Here is a tiny trained network, its code and every weight. The questions are about switching its units off for an input and a target symbol, where a switched-off unit gives its printed mean instead of its output.

import numpy as np


def w(rows, s, z=0):
    codes = np.array(rows[::2]) - 128.0
    scale = np.full(codes.shape[1], s)
    scale[-1] = z or s
    return codes * scale


def f(y):
    return np.maximum(y, 0)


def softmax(a):
    e = np.exp(a - a.max(-1, keepdims=True))
    return e / e.sum(-1, keepdims=True)


def log_softmax(a):
    a = a - a.max(-1, keepdims=True)
    return a - np.log(np.exp(a).sum(-1, keepdims=True))


def net(x, mask):
    ids = ['ΓΔΛΞαβεημπψ'.index(c) for c in x.split()]
    T = len(ids)
    res = E[ids] + P[:T]
    u = 0
    for l in range(2):
        q, k, v = (res @ M[l].T for M in (Q, K, V))
        z = softmax(np.where(np.tri(T) > 0, q @ k.T / 2**0.5, -1e9)) @ v
        res = res + np.where(mask[u], z, O[l][:, -1]) @ O[l][:, :-1]
        u += 1
        y = f(res @ A[l][:, :-1].T + A[l][:, -1])
        res = res + np.where(mask[u : u + 8], y, B[l][:, -1]) @ B[l][:, :-1]
        u += 8
    return log_softmax(res[-1] @ U[:, :-1].T + U[:, -1])


Q, K, V, O, A, B = {}, {}, {}, {}, {}, {}
E = w([
[88,115,129,175,105,143,209],'Γ',
[199,90,190,170,124,32,109],'Δ',
[200,210,133,165,150,201,143],'Λ',
[119,133,83,218,94,204,75],'Ξ',
[115,89,61,198,204,102,114],'α',
[73,195,165,133,99,126,85],'β',
[149,209,124,75,100,108,61],'ε',
[154,28,233,28,37,161,74],'η',
[208,196,92,175,26,89,152],'μ',
[120,94,29,138,51,159,93],'π',
[184,158,96,24,94,163,253],'ψ',
],0.017)
P = w([
[48,203,125,102,70,159,92],'0',
[82,169,127,112,65,164,107],'1',
[72,142,106,55,117,230,170],'2',
[97,152,112,141,110,160,94],'3',
[104,128,105,104,120,208,166],'4',
[114,128,93,93,141,228,182],'5',
[135,121,104,142,125,181,140],'6',
[133,119,97,105,139,220,189],'7',
[121,145,29,252,143,167,117],'8',
],0.0045)
Q[0] = w([
[200,160,157,160,218,152,228],'0.h0',
[142,164,37,133,105,31,253],'0.h0',
],0.0062)
K[0] = w([
[236,173,242,102,254,202,77],'0.h0',
[162,133,192,87,159,141,93],'0.h0',
],0.0076)
V[0] = w([
[117,74,3,97,65,165,114],'0.h0',
[38,193,95,122,155,45,176],'0.h0',
],0.004)
O[0] = w([
[92,128,97,82,138,114,54,253],'0.h0',
[118,241,9,107,97,163,133,76],'0.h0',
],0.011,0.004)
A[0] = w([
[93,97,161,34,186,150,90,62],'0.n0',
[221,213,214,160,191,142,107,125],'0.n1',
[177,176,77,176,188,102,118,224],'0.n2',
[136,236,216,94,159,159,84,146],'0.n3',
[165,55,190,123,183,3,145,1],'0.n4',
[90,125,206,148,45,95,139,249],'0.n5',
[102,27,107,159,124,43,102,219],'0.n6',
[119,89,30,166,91,155,42,196],'0.n7',
],0.007,0.003)
B[0] = w([
[145,145,204,169,109,97,123,150],'0.n0',
[137,57,15,132,151,212,254,162],'0.n1',
[134,10,155,114,144,132,181,161],'0.n2',
[103,166,46,150,201,60,146,166],'0.n3',
[147,64,41,189,104,197,47,146],'0.n4',
[154,149,46,112,103,105,184,180],'0.n5',
[105,78,102,76,145,170,198,191],'0.n6',
[125,186,193,49,124,118,91,255],'0.n7',
],0.0074,0.0093)
Q[1] = w([
[132,1,84,169,74,163,171],'1.h0',
[107,125,138,138,67,157,46],'1.h0',
],0.0081)
K[1] = w([
[84,53,65,253,139,149,84],'1.h0',
[57,122,167,160,27,120,46],'1.h0',
],0.0077)
V[1] = w([
[3,109,130,115,114,27,132],'1.h0',
[154,154,175,100,243,177,227],'1.h0',
],0.0055)
O[1] = w([
[110,143,121,119,108,109,253,1],'1.h0',
[90,70,111,141,86,75,107,53],'1.h0',
],0.012,0.0018)
A[1] = w([
[174,136,50,84,110,167,100,73],'1.n0',
[104,65,164,122,142,106,180,155],'1.n1',
[181,13,124,122,113,107,156,175],'1.n2',
[58,66,154,116,120,198,3,151],'1.n3',
[138,137,152,210,142,14,208,4],'1.n4',
[61,126,152,116,216,186,174,250],'1.n5',
[107,146,77,149,225,107,231,232],'1.n6',
[191,223,203,147,83,150,74,223],'1.n7',
],0.0076,0.0027)
B[1] = w([
[165,119,67,95,253,130,159,221],'1.n0',
[127,126,102,137,1,48,30,163],'1.n1',
[122,105,122,148,132,47,99,227],'1.n2',
[207,233,129,83,111,182,161,255],'1.n3',
[143,112,198,103,45,117,30,137],'1.n4',
[144,82,174,209,111,103,69,190],'1.n5',
[23,26,157,115,70,147,236,186],'1.n6',
[192,96,221,173,227,96,155,206],'1.n7',
],0.006,0.0086)
U = w([
[180,35,232,93,47,92,120,148],'Γ',
[48,42,181,100,192,90,97,124],'Δ',
[184,27,102,168,132,179,158,165],'Λ',
[155,107,218,206,146,202,95,177],'Ξ',
[81,142,126,170,50,169,176,201],'α',
[91,121,190,136,216,20,108,214],'β',
[132,163,100,128,23,46,3,188],'ε',
[122,109,145,128,132,98,117,73],'η',
[228,169,118,172,63,87,185,58],'μ',
[102,123,55,11,149,145,160,107],'π',
[138,97,142,126,108,126,108,2],'ψ',
],0.0062,0.0033)

Each question gives the input, a string of symbols that net reads in full, and the target symbol t.
The units are the heads (2 rows each of Q, K, V and O) and the neurons (one row each of A and B). Each row of codes is followed by its name. A weight is (code - 128) times the scale printed after its matrix; where a second scale follows, it is the last column's (O, A, B and U).
mask holds one flag per unit, layer by layer, with each layer's heads first. A switched-off unit (its flag False) gives its mean, the last column of its rows in O or B, instead of its output. The means were averaged over made-up inputs and are rounded, as every weight is.
A unit's drop is (log p(t) with every unit on - log p(t) with that unit switched off) / (log p(t) with every unit on - log p(t) with every unit switched off).
The circuit of an input: a set's keep is (log p(t) with only the set's units on - log p(t) with every unit switched off) / (log p(t) with every unit on - log p(t) with every unit switched off). Starting from the 12 units with the biggest drops (on a tie, the unit counted first), units are removed one at a time, each time the one whose removal leaves the highest keep (on an exact tie, the one counted first), for as long as the keep stays at least 0.8.
units of the circuit, in order: the units of the circuit, biggest drop first
unit that matters most: the unit with the biggest drop
k most important neurons: the k neurons with the biggest drops, biggest first
k most important neurons of layer l: the k neurons of layer l with the biggest drops, biggest first
drop when u is switched off: that unit's drop, to one decimal
input Γ η η α Γ Γ μ, target Γ: units of the circuit, in order => [0.h0]
input Λ Γ μ, target ε: units of the circuit, in order => [1.h0, 0.h0, 0.n1, 1.n6]
input η Γ ψ Γ, target Γ: units of the circuit, in order => [0.h0, 1.h0, 1.n4, 1.n1]
input α η ψ Λ Γ π α, target ε: 4 most important neurons => [0.n1, 0.n7, 1.n1, 0.n3]
input ε π ε π Γ α π, target π: 2 most important neurons of layer 0 => [0.n6, 0.n0]
input π Γ ψ Δ α π π Δ, target Λ: 2 most important neurons => [0.n4, 0.n7]
input α Ξ β η η π Ξ, target Ξ: 2 most important neurons => [1.n7, 0.n5]
input ψ Λ Γ π μ, target ε: 3 most important neurons => [0.n7, 0.n1, 0.n2]
input μ π π Γ μ Γ π β ε, target β: 2 most important neurons of layer 0 => [0.n6, 0.n5]
input Λ Λ Λ π α, target ε: 2 most important neurons => [0.n1, 1.n1]
input π Γ π β α π ε, target β: 2 most important neurons of layer 1 => [1.n7, 1.n3]
input Γ Λ β, target α: 3 most important neurons of layer 0 => [0.n3, 0.n1, 0.n7]
input η Γ π μ Γ ψ, target Γ: drop when 0.h0 is switched off => 0.6
input π π Γ, target α: unit that matters most => 1.h0
input π Ξ ψ ε π, target π: drop when 1.n0 is switched off => 0.2
input Λ β π ψ Γ Λ ε Γ, target ε: drop when 0.h0 is switched off => 0.1
input Γ β β, target α: 2 most important neurons of layer 0 => [0.n3, 0.n7]
